Below are the code and all the weights of a small trained network. Each question names an input and a target symbol and asks about switching units off, where a switched-off unit gives its printed mean instead of its output.

import numpy as np


def w(rows, s, z=0):
    codes = np.array(rows[::2]) - 128.0
    scale = np.full(codes.shape[1], s)
    scale[-1] = z or s
    return codes * scale


def f(y):
    return y / 2 * (1 + np.tanh(0.7978845608 * (y + 0.044715 * y**3)))


def softmax(a):
    e = np.exp(a - a.max(-1, keepdims=True))
    return e / e.sum(-1, keepdims=True)


def log_softmax(a):
    a = a - a.max(-1, keepdims=True)
    return a - np.log(np.exp(a).sum(-1, keepdims=True))


def net(x, mask):
    ids = ['ΓΔΘΛΞΠΦαεζημσ'.index(c) for c in x.split()]
    T = len(ids)
    res = E[ids] + P[:T]
    u = 0
    for l in range(2):
        q, k, v = (res @ M[l].T for M in (Q, K, V))
        z = softmax(np.where(np.tri(T) > 0, q @ k.T / 3**0.5, -1e9)) @ v
        res = res + np.where(mask[u], z, O[l][:, -1]) @ O[l][:, :-1]
        u += 1
        y = f(res @ A[l][:, :-1].T + A[l][:, -1])
        res = res + np.where(mask[u : u + 12], y, B[l][:, -1]) @ B[l][:, :-1]
        u += 12
    return log_softmax(res[-1] @ U[:, :-1].T + U[:, -1])


Q, K, V, O, A, B = {}, {}, {}, {}, {}, {}
E = w([
[212,185,121,200,66,129,169,195,197,150],'Γ',
[124,150,51,190,113,139,32,164,92,111],'Δ',
[88,185,103,43,39,201,63,116,145,126],'Θ',
[198,190,76,124,109,145,119,158,148,190],'Λ',
[153,85,131,112,86,127,89,145,141,177],'Ξ',
[169,111,119,100,70,45,24,151,67,161],'Π',
[118,123,122,220,20,110,3,106,112,95],'Φ',
[157,120,171,67,50,53,109,63,86,121],'α',
[243,113,102,96,87,155,221,49,139,217],'ε',
[105,86,121,237,92,162,205,121,137,194],'ζ',
[24,108,126,216,133,138,151,94,152,217],'η',
[82,108,132,102,137,120,131,61,176,205],'μ',
[210,89,64,155,70,172,133,132,71,173],'σ',
],0.018)
P = w([
[2,104,72,66,78,208,175,145,170,168],'0',
[139,84,119,130,147,170,78,137,73,180],'1',
[161,89,139,149,146,174,68,141,84,175],'2',
[160,93,147,167,132,180,90,114,103,183],'3',
[167,77,153,159,140,188,94,117,108,176],'4',
[179,89,166,161,138,184,102,106,125,166],'5',
[186,95,152,165,137,175,103,90,121,171],'6',
[192,89,139,158,150,162,91,92,124,166],'7',
[203,107,138,158,156,160,79,91,119,163],'8',
[208,112,149,153,150,152,103,76,111,167],'9',
[192,119,141,171,142,146,105,64,120,161],'10',
[194,98,138,168,148,124,103,61,103,169],'11',
[192,107,115,183,157,134,104,70,96,164],'12',
],0.0073)
Q[0] = w([
[109,152,132,55,116,225,90,159,161,147],'L0H0',
[28,180,146,91,213,99,254,213,80,12],'L0H0',
[65,187,149,70,178,194,134,94,137,13],'L0H0',
],0.0066)
K[0] = w([
[148,138,237,120,58,110,77,58,131,8],'L0H0',
[172,85,164,162,254,93,99,157,86,183],'L0H0',
[232,71,201,206,199,65,96,36,56,99],'L0H0',
],0.0075)
V[0] = w([
[117,35,235,171,25,100,120,154,80,134],'L0H0',
[118,91,214,2,131,70,126,107,132,119],'L0H0',
[116,220,134,77,105,83,109,102,176,1],'L0H0',
],0.0056)
O[0] = w([
[152,131,91,126,100,38,154,107,133,134,157],'L0H0',
[145,125,194,127,78,102,171,117,137,125,50],'L0H0',
[6,98,190,165,33,160,154,80,122,102,3],'L0H0',
],0.013,0.0022)
A[0] = w([
[112,126,77,204,146,178,162,159,175,95,120],'L0N0',
[159,152,79,114,199,39,130,60,162,153,80],'L0N1',
[152,227,70,122,120,120,150,149,164,89,70],'L0N2',
[126,139,120,239,139,106,205,211,147,147,156],'L0N3',
[146,155,198,132,85,126,159,82,119,101,194],'L0N4',
[110,227,133,103,101,107,153,167,214,101,119],'L0N5',
[86,68,214,168,136,184,108,127,115,144,81],'L0N6',
[165,148,198,73,190,75,85,146,180,158,103],'L0N7',
[141,104,47,54,138,170,139,112,114,178,136],'L0N8',
[213,169,185,102,152,170,115,45,127,166,144],'L0N9',
[130,76,164,104,126,111,255,129,100,99,10],'L0N10',
[148,163,128,84,191,100,193,38,173,179,254],'L0N11',
],0.0074,0.0041)
B[0] = w([
[104,103,117,97,99,115,69,108,39,58,150],'L0N0',
[76,107,150,113,48,156,133,227,173,117,224],'L0N1',
[189,2,200,75,96,93,135,103,61,165,152],'L0N2',
[62,157,77,92,94,71,55,96,118,69,163],'L0N3',
[168,55,11,167,110,155,156,152,80,77,186],'L0N4',
[151,132,176,116,168,177,96,77,50,142,132],'L0N5',
[234,110,122,87,87,160,79,67,119,143,168],'L0N6',
[133,195,72,193,125,132,183,108,122,183,190],'L0N7',
[154,217,134,178,85,123,88,128,156,103,248],'L0N8',
[54,93,85,106,199,153,98,158,128,99,254],'L0N9',
[161,192,167,223,60,175,105,151,73,86,130],'L0N10',
[136,155,116,228,161,153,39,164,132,167,236],'L0N11',
],0.0067,0.0078)
Q[1] = w([
[64,128,168,114,125,151,190,150,99,95],'L1H0',
[52,160,252,107,183,166,219,112,136,43],'L1H0',
[124,123,101,105,74,96,50,105,152,185],'L1H0',
],0.011)
K[1] = w([
[171,78,141,228,243,40,175,143,98,90],'L1H0',
[193,82,170,235,241,59,139,132,111,119],'L1H0',
[94,255,74,128,16,124,190,63,162,119],'L1H0',
],0.007)
V[1] = w([
[88,89,32,217,111,189,104,141,45,3],'L1H0',
[23,113,126,234,199,116,142,128,240,160],'L1H0',
[40,129,133,158,24,13,125,74,69,86],'L1H0',
],0.0057)
O[1] = w([
[73,68,165,93,137,175,230,202,131,179,239],'L1H0',
[144,175,165,190,125,113,106,76,4,183,2],'L1H0',
[205,90,124,172,232,63,71,135,97,158,107],'L1H0',
],0.012,0.0075)
A[1] = w([
[22,198,187,70,55,195,69,74,107,146,75],'L1N0',
[191,71,69,129,129,129,118,218,129,153,104],'L1N1',
[102,105,113,119,228,63,110,146,173,155,231],'L1N2',
[43,134,107,59,176,164,150,140,138,81,104],'L1N3',
[156,239,135,186,60,150,87,78,132,77,51],'L1N4',
[95,231,180,200,21,168,196,110,24,166,61],'L1N5',
[117,73,144,89,219,47,212,113,135,170,3],'L1N6',
[124,21,135,124,112,166,171,147,171,64,164],'L1N7',
[209,156,93,124,124,198,179,63,194,217,135],'L1N8',
[129,87,119,116,147,176,141,150,175,97,42],'L1N9',
[164,131,129,163,209,53,103,128,153,81,15],'L1N10',
[116,139,106,65,61,169,2,59,173,179,87],'L1N11',
],0.0073,0.005)
B[1] = w([
[197,86,93,147,156,197,166,120,139,114,184],'L1N0',
[78,108,154,129,80,148,140,115,160,107,250],'L1N1',
[131,91,67,105,99,125,113,89,38,92,190],'L1N2',
[207,195,160,134,152,117,114,144,42,148,177],'L1N3',
[63,147,122,70,156,61,234,122,116,205,182],'L1N4',
[71,132,157,112,129,126,76,144,129,16,179],'L1N5',
[149,196,117,205,114,164,160,141,110,82,164],'L1N6',
[127,206,112,108,184,65,109,96,158,157,251],'L1N7',
[96,87,143,129,129,67,134,92,80,69,188],'L1N8',
[131,177,171,161,169,57,124,115,112,90,196],'L1N9',
[97,140,254,136,101,148,208,114,196,136,145],'L1N10',
[185,101,181,166,114,158,131,85,108,147,202],'L1N11',
],0.0079,0.02)
U = w([
[107,84,110,106,69,133,167,201,190,180,93],'Γ',
[233,179,147,155,177,157,136,132,150,132,144],'Δ',
[84,135,130,97,96,147,191,113,168,112,84],'Θ',
[148,54,134,146,138,134,149,124,82,178,141],'Λ',
[138,104,166,160,71,118,62,101,212,94,194],'Ξ',
[90,107,63,29,207,76,115,118,164,102,236],'Π',
[147,194,73,151,87,74,174,86,163,211,202],'Φ',
[132,144,120,181,162,73,208,143,179,91,42],'α',
[105,196,188,189,110,106,65,182,138,108,149],'ε',
[132,240,148,154,89,91,141,196,233,101,2],'ζ',
[105,172,199,133,168,78,130,73,93,109,4],'η',
[91,147,255,95,143,97,150,114,204,155,90],'μ',
[95,152,178,106,188,117,194,189,139,197,142],'σ',
],0.0053,0.004)

Each question gives the input, a string of symbols that net reads in full, and the target symbol t.
The units are the heads (3 rows each of Q, K, V and O) and the neurons (one row each of A and B). Each row of codes is followed by its name. A weight is (code - 128) times the scale printed after its matrix; where a second scale follows, it is the last column's (O, A, B and U).
mask holds one flag per unit, layer by layer, with each layer's heads first. A switched-off unit (its flag False) gives its mean, the last column of its rows in O or B, instead of its output. The means were averaged over made-up inputs and are rounded, as every weight is.
A unit's drop is (log p(t) with every unit on - log p(t) with that unit switched off) / (log p(t) with every unit on - log p(t) with every unit switched off).
The circuit of an input: a set's keep is (log p(t) with only the set's units on - log p(t) with every unit switched off) / (log p(t) with every unit on - log p(t) with every unit switched off). Starting from the 12 units with the biggest drops (on a tie, the unit counted first), units are removed one at a time, each time the one whose removal leaves the highest keep (on an exact tie, the one counted first), for as long as the keep stays at least 0.8.
units of the circuit, in order: the units of the circuit, biggest drop first
most important unit: the unit with the biggest drop
k most important neurons: the k neurons with the biggest drops, biggest first
k most important neurons of layer l: the k neurons of layer l with the biggest drops, biggest first
input Δ Ξ Π Ξ Ξ ε Π α Ξ η Λ Ξ Φ, target σ: units of the circuit, in order => [L1H0 L0H0]
input α Ξ α ε Δ μ Δ μ η, target α: units of the circuit, in order => [L0H0 L1H0 L1N6 L0N4]
input μ Φ α Ξ μ, target η: units of the circuit, in order => [L1H0]
input Π ε Ξ α Θ Ξ ε, target Π: units of the circuit, in order => [L0H0 L1H0 L0N9 L1N11]
input μ Γ Λ, target η: 2 most important neurons => [L1N5 L1N4]
input α Θ α ε Ξ Δ μ ε α ε ε Ξ, target Π: 2 most important neurons of layer 0 => [L0N4 L0N5]
input α Δ α ε, target α: units of the circuit, in order => [L0H0 L0N4 L1H0 L1N6]
input α Γ Γ ε Φ Δ Ξ Θ, target Ξ: units of the circuit, in order => [L0H0 L1H0 L1N4 L1N7]
input Ξ Π α ε α Ξ, target Φ: 2 most important neurons => [L1N4 L0N4]
input Λ Π Ξ ζ α α Ξ Ξ α, target Δ: 2 most important neurons => [L1N3 L1N0]
input Ξ Ξ α Ξ Ξ ε η Φ, target Φ: units of the circuit, in order => [L1H0 L1N4 L0H0 L1N5]
input Γ Ξ Ξ, target Π: 4 most important neurons => [L0N3 L0N0 L0N2 L1N2]
input Φ Ξ μ Φ ζ μ ε, target Λ: 3 most important neurons => [L0N11 L1N2 L1N7]
input α Π Δ σ α α Γ Λ Ξ Φ Γ, target α: most important unit => L0H0
input σ Ξ Ξ ε α η ε Ξ ζ Θ Ξ Φ α, target Π: 2 most important neurons => [L0N4 L1N2]
input ζ Ξ Ξ η ζ η Ξ Γ Ξ α Φ Ξ Π, target Γ: 2 most important neurons => [L0N1 L0N0]
input α Φ Γ Δ ε Γ η Ξ α ζ η α α, target α: 2 most important neurons of layer 0 => [L0N4 L0N10]
input Ξ ζ Ξ Ξ α ε, target Φ: units of the circuit, in order => [L1H0 L1N4 L0H0 L0N4]
input Ξ Ξ σ Ξ α α Γ Λ Π Ξ Ξ Γ, target Φ: 2 most important neurons => [L1N4 L0N3]
input σ Φ Π α μ η σ η α Γ Φ Π, target ζ: 2 most important neurons => [L0N11 L0N1]
input α Δ Π, target α: 2 most important neurons => [L1N6 L0N4]
input η Ξ α Π μ σ Θ α Ξ ε Π Λ, target Π: 4 most important neurons => [L0N4 L1N11 L1N2 L0N5]
input ε Δ α Ξ Π Π Ξ Γ σ, target Θ: 2 most important neurons of layer 1 => [L1N4 L1N5]
input Ξ Λ Π α ε α α Φ Ξ ε η, target Φ: most important unit => L1H0
input Γ Φ α Φ μ Γ Π Ξ Φ, target Π: 2 most important neurons => [L0N3 L0N0]
input α Π α Δ Δ η Ξ Θ Δ σ Ξ Δ, target Π: 2 most important neurons => [L0N4 L1N11]
input Δ Θ μ ε Γ ε Ξ α ε, target Π: units of the circuit, in order => [L0N9]
